Below are the code and all the weights of a small trained network. Each question names an input and a target symbol and asks about switching units off, where a switched-off unit gives its printed mean instead of its output.

import numpy as np


def w(rows, s, z=0):
    codes = np.array(rows[::2]) - 128.0
    scale = np.full(codes.shape[1], s)
    scale[-1] = z or s
    return codes * scale


def norm(h):
    return h / np.sqrt((h * h).mean(-1, keepdims=True) + 1e-5)


def softmax(a):
    e = np.exp(a - a.max(-1, keepdims=True))
    return e / e.sum(-1, keepdims=True)


def log_softmax(a):
    a = a - a.max(-1, keepdims=True)
    return a - np.log(np.exp(a).sum(-1, keepdims=True))


def net(x, mask):
    ids = ['αβγδεηθλμξπστφψω'.index(c) for c in x.split()]
    T = len(ids)
    res = E[ids] + P[:T]
    u = 0
    for l in range(2):
        r = norm(res)
        for j in range(3):
            rows = slice(3 * j, 3 * j + 3)
            q, k, v = (r @ M[l][rows].T for M in (Q, K, V))
            z = softmax(np.where(np.tri(T) > 0, q @ k.T / 3**0.5, -1e9)) @ v
            o = O[l][rows]
            res = res + np.where(mask[u + j], z, o[:, -1]) @ o[:, :-1]
        u += 3
    return log_softmax(norm(res)[-1] @ U[:, :-1].T + U[:, -1])


Q, K, V, O = {}, {}, {}, {}
E = w([
[115,141,113,102,142,162],'α',
[103,118,107,3,136,111],'β',
[109,128,145,150,133,123],'γ',
[79,77,178,136,64,98],'δ',
[102,167,105,176,105,100],'ε',
[110,60,145,128,95,118],'η',
[123,128,133,129,125,154],'θ',
[107,133,141,142,130,129],'λ',
[115,102,128,51,113,94],'μ',
[94,153,169,119,162,173],'ξ',
[122,95,124,29,125,118],'π',
[55,122,76,66,165,122],'σ',
[157,166,136,86,63,138],'τ',
[160,73,109,145,161,185],'φ',
[170,139,151,129,123,61],'ψ',
[143,138,53,131,166,86],'ω',
],0.026)
P = w([
[114,104,92,51,159,75],'0',
[101,106,105,93,157,88],'1',
[100,119,121,113,147,113],'2',
[119,126,121,133,153,118],'3',
[137,148,122,130,148,136],'4',
[155,166,126,142,146,151],'5',
[177,203,141,143,150,171],'6',
[176,226,132,132,167,163],'7',
[170,254,100,90,170,123],'8',
],0.0043)
Q[0] = w([
[245,63,100,170,132,99],'L0H0',
[75,92,129,244,240,194],'L0H0',
[181,241,85,235,219,192],'L0H0',
[42,105,166,111,128,62],'L0H1',
[245,88,96,200,62,5],'L0H1',
[154,100,85,254,192,133],'L0H1',
[104,175,138,133,154,153],'L0H2',
[139,171,157,153,147,98],'L0H2',
[76,92,74,91,118,80],'L0H2',
],0.0085)
K[0] = w([
[188,115,156,177,121,114],'L0H0',
[64,94,63,195,222,165],'L0H0',
[131,230,98,159,255,190],'L0H0',
[48,166,190,127,92,67],'L0H1',
[187,58,123,163,90,70],'L0H1',
[123,79,131,197,137,179],'L0H1',
[130,130,153,206,98,163],'L0H2',
[160,171,207,150,165,63],'L0H2',
[109,171,90,85,133,87],'L0H2',
],0.011)
V[0] = w([
[209,107,201,135,105,125],'L0H0',
[141,129,46,207,222,147],'L0H0',
[112,219,127,178,193,189],'L0H0',
[19,218,156,204,140,150],'L0H1',
[109,1,112,182,107,100],'L0H1',
[146,239,122,119,97,152],'L0H1',
[114,176,211,87,127,130],'L0H2',
[130,172,109,110,159,97],'L0H2',
[175,113,83,84,146,110],'L0H2',
],0.0068)
O[0] = w([
[82,186,116,143,157,207,5],'L0H0',
[162,95,173,107,72,110,8],'L0H0',
[216,168,217,139,3,91,54],'L0H0',
[189,63,157,69,83,146,150],'L0H1',
[121,172,116,161,171,181,47],'L0H1',
[110,101,161,204,206,119,85],'L0H1',
[225,93,151,32,78,176,165],'L0H2',
[104,91,71,24,120,171,218],'L0H2',
[110,119,163,179,120,170,183],'L0H2',
],0.0064,0.0018)
Q[1] = w([
[170,191,143,133,140,116],'L1H0',
[133,6,152,155,137,166],'L1H0',
[125,62,124,115,174,128],'L1H0',
[139,104,173,100,131,157],'L1H1',
[65,54,158,115,133,140],'L1H1',
[193,69,152,67,159,138],'L1H1',
[43,187,67,167,138,123],'L1H2',
[179,107,168,80,134,164],'L1H2',
[84,201,80,136,138,24],'L1H2',
],0.013)
K[1] = w([
[133,177,216,140,160,142],'L1H0',
[192,125,54,109,79,77],'L1H0',
[129,137,109,97,129,62],'L1H0',
[110,138,130,59,140,131],'L1H1',
[2,52,141,114,108,76],'L1H1',
[118,108,153,52,147,107],'L1H1',
[39,77,126,109,109,115],'L1H2',
[216,170,134,131,112,127],'L1H2',
[56,68,163,128,97,126],'L1H2',
],0.013)
V[1] = w([
[50,198,129,151,114,85],'L1H0',
[152,215,217,86,183,98],'L1H0',
[74,78,252,125,61,82],'L1H0',
[109,114,57,145,155,110],'L1H1',
[138,45,119,127,175,243],'L1H1',
[255,161,113,153,212,128],'L1H1',
[203,134,160,123,238,74],'L1H2',
[190,53,49,125,136,67],'L1H2',
[155,95,37,181,118,251],'L1H2',
],0.008)
O[1] = w([
[106,89,179,81,56,123,88],'L1H0',
[52,182,100,183,114,145,94],'L1H0',
[115,153,80,163,54,88,79],'L1H0',
[142,154,84,142,136,67,224],'L1H1',
[140,220,164,48,168,22,154],'L1H1',
[183,154,191,140,75,116,7],'L1H1',
[95,124,168,254,200,144,77],'L1H2',
[163,84,176,104,179,170,252],'L1H2',
[244,94,58,86,97,238,93],'L1H2',
],0.0096,0.0029)
U = w([
[28,90,53,50,193,122,132],'α',
[28,200,109,57,145,231,198],'β',
[94,103,137,123,130,87,60],'γ',
[108,143,126,123,141,126,65],'δ',
[112,136,130,117,128,129,49],'ε',
[63,50,100,178,84,147,157],'η',
[87,237,42,205,101,117,253],'θ',
[124,68,155,91,95,72,19],'λ',
[123,133,130,114,129,104,78],'μ',
[62,191,215,90,79,125,116],'ξ',
[189,254,159,93,196,63,89],'π',
[176,44,89,180,210,26,49],'σ',
[140,142,103,46,10,110,110],'τ',
[227,145,77,112,129,220,226],'φ',
[61,152,183,219,200,160,215],'ψ',
[156,52,235,104,190,182,89],'ω',
],0.0094,0.0034)

Each question gives the input, a string of symbols that net reads in full, and the target symbol t.
The units are the heads (3 rows each of Q, K, V and O). Each row of codes is followed by its name. A weight is (code - 128) times the scale printed after its matrix; where a second scale follows, it is the last column's (O and U).
mask holds one flag per head, layer by layer. A switched-off head (its flag False) gives its mean, the last column of its rows in O, instead of its output. The means were averaged over made-up inputs and are rounded, as every weight is.
A unit's drop is (log p(t) with every unit on - log p(t) with that unit switched off) / (log p(t) with every unit on - log p(t) with every unit switched off).
The circuit of an input: a set's keep is (log p(t) with only the set's units on - log p(t) with every unit switched off) / (log p(t) with every unit on - log p(t) with every unit switched off). Starting from all 6 units, units are removed one at a time, each time the one whose removal leaves the highest keep (on an exact tie, the one counted first), for as long as the keep stays at least 0.8.
units of the circuit, in order: the units of the circuit, biggest drop first
unit that matters most: the unit with the biggest drop
heads that matter: for each layer, one digit per head in row order, 1 if its drop is at least 0.15 and else 0, layers parted by /
input σ θ τ, target β: heads that matter -> 100 / 000
input λ λ β ε, target η: heads that matter -> 000 / 010
input α φ θ, target φ: heads that matter -> 110 / 001
input ω ε α, target ω: unit that matters most -> L0H0
input η θ θ, target θ: units of the circuit, in order -> [L1H0 L0H0]
input ω ω φ φ λ, target φ: units of the circuit, in order -> [L1H2 L0H1]
input τ η γ, target τ: heads that matter -> 110 / 000
input ξ φ ψ β α, target ψ: heads that matter -> 011 / 101
input σ γ β α ξ ω ψ, target θ: heads that matter -> 000 / 100
input ω δ β δ ω μ ω λ, target ω: heads that matter -> 010 / 001
input π ξ λ ω γ η, target α: heads that matter -> 100 / 010
input γ δ ω θ ε, target τ: units of the circuit, in order -> [L0H0 L1H2]
input β φ γ, target φ: units of the circuit, in order -> [L0H1 L1H2]
input θ α ξ μ τ ε ψ θ φ, target ψ: units of the circuit, in order -> [L1H2]
input α ξ ξ, target ξ: units of the circuit, in order -> [L0H0 L1H2]
input μ β τ ξ, target τ: units of the circuit, in order -> [L1H2 L0H0]
input φ σ δ, target α: heads that matter -> 100 / 010
input ε ω β τ α ψ, target ψ: heads that matter -> 100 / 010
input λ σ ξ θ ε θ θ ω φ, target ω: units of the circuit, in order -> [L1H2 L0H0]
input θ δ μ ω π φ τ, target π: units of the circuit, in order -> [L1H1 L0H1]
input β ω δ φ ω, target π: units of the circuit, in order -> [L1H1]
input α σ ξ ω, target θ: heads that matter -> 100 / 100
input ω ω ψ θ γ α ε μ ψ, target ψ: units of the circuit, in order -> [L0H0 L1H1 L1H2]
